X =
[[ 0.027 -0.045  0.031 -0.010  0.011  0.001 -0.014  0.034  0.065 -0.021
  -0.110]
 [ 0.048 -0.031 -0.011 -0.027  0.029 -0.041 -0.018 -0.034 -0.011  0.058
  -0.068]
 [ 0.027  0.004 -0.041  0.012 -0.077 -0.014 -0.005 -0.023 -0.011 -0.159
  -0.017]
 [-0.016  0.002 -0.035 -0.019 -0.003  0.012 -0.025 -0.050 -0.020  0.131
  -0.210]
 [-0.091  0.023 -0.021  0.015 -0.100 -0.001 -0.010 -0.010 -0.015 -0.053
   0.063]
 [-0.001 -0.022  0.000 -0.005 -0.054 -0.007 -0.007  0.006  0.048  0.044
   0.043]
 [-0.019 -0.005  0.004 -0.027 -0.021 -0.007  0.007 -0.031 -0.004  0.170
  -0.134]
 [-0.012  0.006 -0.046 -0.057 -0.100 -0.049  0.015 -0.023 -0.009  0.000
   0.056]
 [-0.049 -0.060 -0.044 -0.018  0.040 -0.045 -0.021 -0.023 -0.060 -0.190
  -0.061]]
Give the 3rd smallest entry.
-0.159
Give the entry just left of the smallest entry.
0.131
Give the entry just right of -0.044.
-0.018
Give the entry just left of -0.053.
-0.015
Give the entry just right of -0.034.
-0.011
The maximum is 0.170
Give the entry just right of the largest entry.
-0.134
Give the entry just right of 0.031.
-0.010
The fifth entry in reading order is 0.011
The entry just left of 0.131: -0.020
Give the entry just left of the largest entry.
-0.004
The entry at the centre -> -0.001
Give the entry just left of -0.020.
-0.050
Give the minimum.
-0.210
Give the 1st entry in reading order.
0.027

[ 751 -349  439 -186  952   93 -242 -478  272  492    3 -423  326  897
  942 -525]
The entry just left of the largest entry is -186
The 5th-last entry: -423
The entry just left of -423: 3
Give the 2nd entry.
-349
The third largest entry: 897
The 1st entry -> 751

Read these off the grid that follows.
1) Read off the largest entry in the first column.
2) Read off the smallest entry in the first row.
3) Read off the bottom entry of the column that holds the largest entry.
4) Read off the top entry of the column that holds the largest entry.
5) Read off the 4th-last entry, reading row by row.
6) Read off the entry in the top-right corner.
7) Read off the entry directly below -567.
8) Read off the entry just right of -554.
-277   200    44  -229  -142   173  -719  -125  -390
 -65   173   -79  -214  -645   191   281  -468   532
 430   154  -566   589  -203  -202  -439   490  -211
 335    45  -594   553   -72  -172  -531   546  -357
-292  -554   185  -340   499  -570    46  -120  -517
-504  -567  -271  -323     9    14   443  -318    53
 349   449   387  -231  -414  -380  -371  -318    80
-385  -641   -50  -328   249  -367   424  -229  -119
-392  -412   273  -465   395  -380  -138  -259  -482
-524  -547  -319  -321   -44   111   429  -336    82
 366   373   269  -178  -633  -349   258  -497   527
-120   133  -141  -219  -629   242   293  -458   513
 210     1  -507   445    13  -137  -648   530  -495
1) 430
2) -719
3) 445
4) -229
5) -137
6) -390
7) 449
8) 185

Questions about the array below.
1) What is the smallest entry in the last row?
2) What is the entry just left of the largest entry?
3) What is the top-right entry?
4) What is the bottom entry of the column that holds the largest entry?
5) What is the largest entry in the last row?
6) What is the last entry of the largest entry's row?
7) What is the entry in the bottom-right corner?
8) What is the first entry in reading order?
24	-6	18	11	-8	8	-37	-9	-10	31	-8	-35	10	-7	-22	10
12	-7	15	19	-28	38	-1	-35	28	24	-30	4	42	-40	-11	34
-40	-17	11	-28	18	-6	22	17	-5	-25	19	22	20	9	21	-14
30	-31	-32	21	-16	8	-41	-20	1	21	-17	-39	-14	-16	-23	14
-24	-41	-41	-15	27	-29	2	26	-15	-42	26	-1	-35	24	20	-27
-29	13	-17	-19	-39	-13	2	-36	3	-28	-38	4	-17	-34	-30	-14
-35	30	23	-44	-19	-39	-23	-9	-44	-18	-16	-24	-27	1	-33	-41
30	-31	-30	20	-15	6	-41	-18	-2	23	-16	-39	-15	-13	-24	12
1) -41
2) 4
3) 10
4) -15
5) 30
6) 34
7) 12
8) 24

W =
[[87 65 32 65 38 42]
 [26 72 20 92 48  2]]
The smallest entry in the first row is 32
The bottom entry of the column that holds the largest entry is 92
Read off the entry directly above 2.
Answer: 42
The minimum is 2
The entry just right of 26 -> 72

101   49  234  105  110  101
110   44  244   77  100  123
107   33  111  124   35  133
107   40  246   67   94  134
219  215   69  183  197   73
216  209   58  229  206   28
 31  156  123   47  161  219
 58  120  102   45   92  232
Rows and columns are numbered from 1.
Find the entry directly below 28.
A: 219
Find the entry just left of 28.
A: 206
Find the entry at row 1, column 2.
A: 49
Find the entry in row 3 and column 1.
A: 107
The top entry of the column that holds the smallest entry: 101
Find the entry at row 2, column 2.
A: 44
The entry just left of 35: 124
Find the entry just left of 215.
A: 219
The bottom entry of the column that holds the smallest entry: 232
The entry directly below the largest entry -> 69
The top-left entry: 101
Find the entry directly above the largest entry.
A: 111
The top entry of the column that holds the largest entry: 234
The entry just left of 111 is 33
The smallest entry is 28
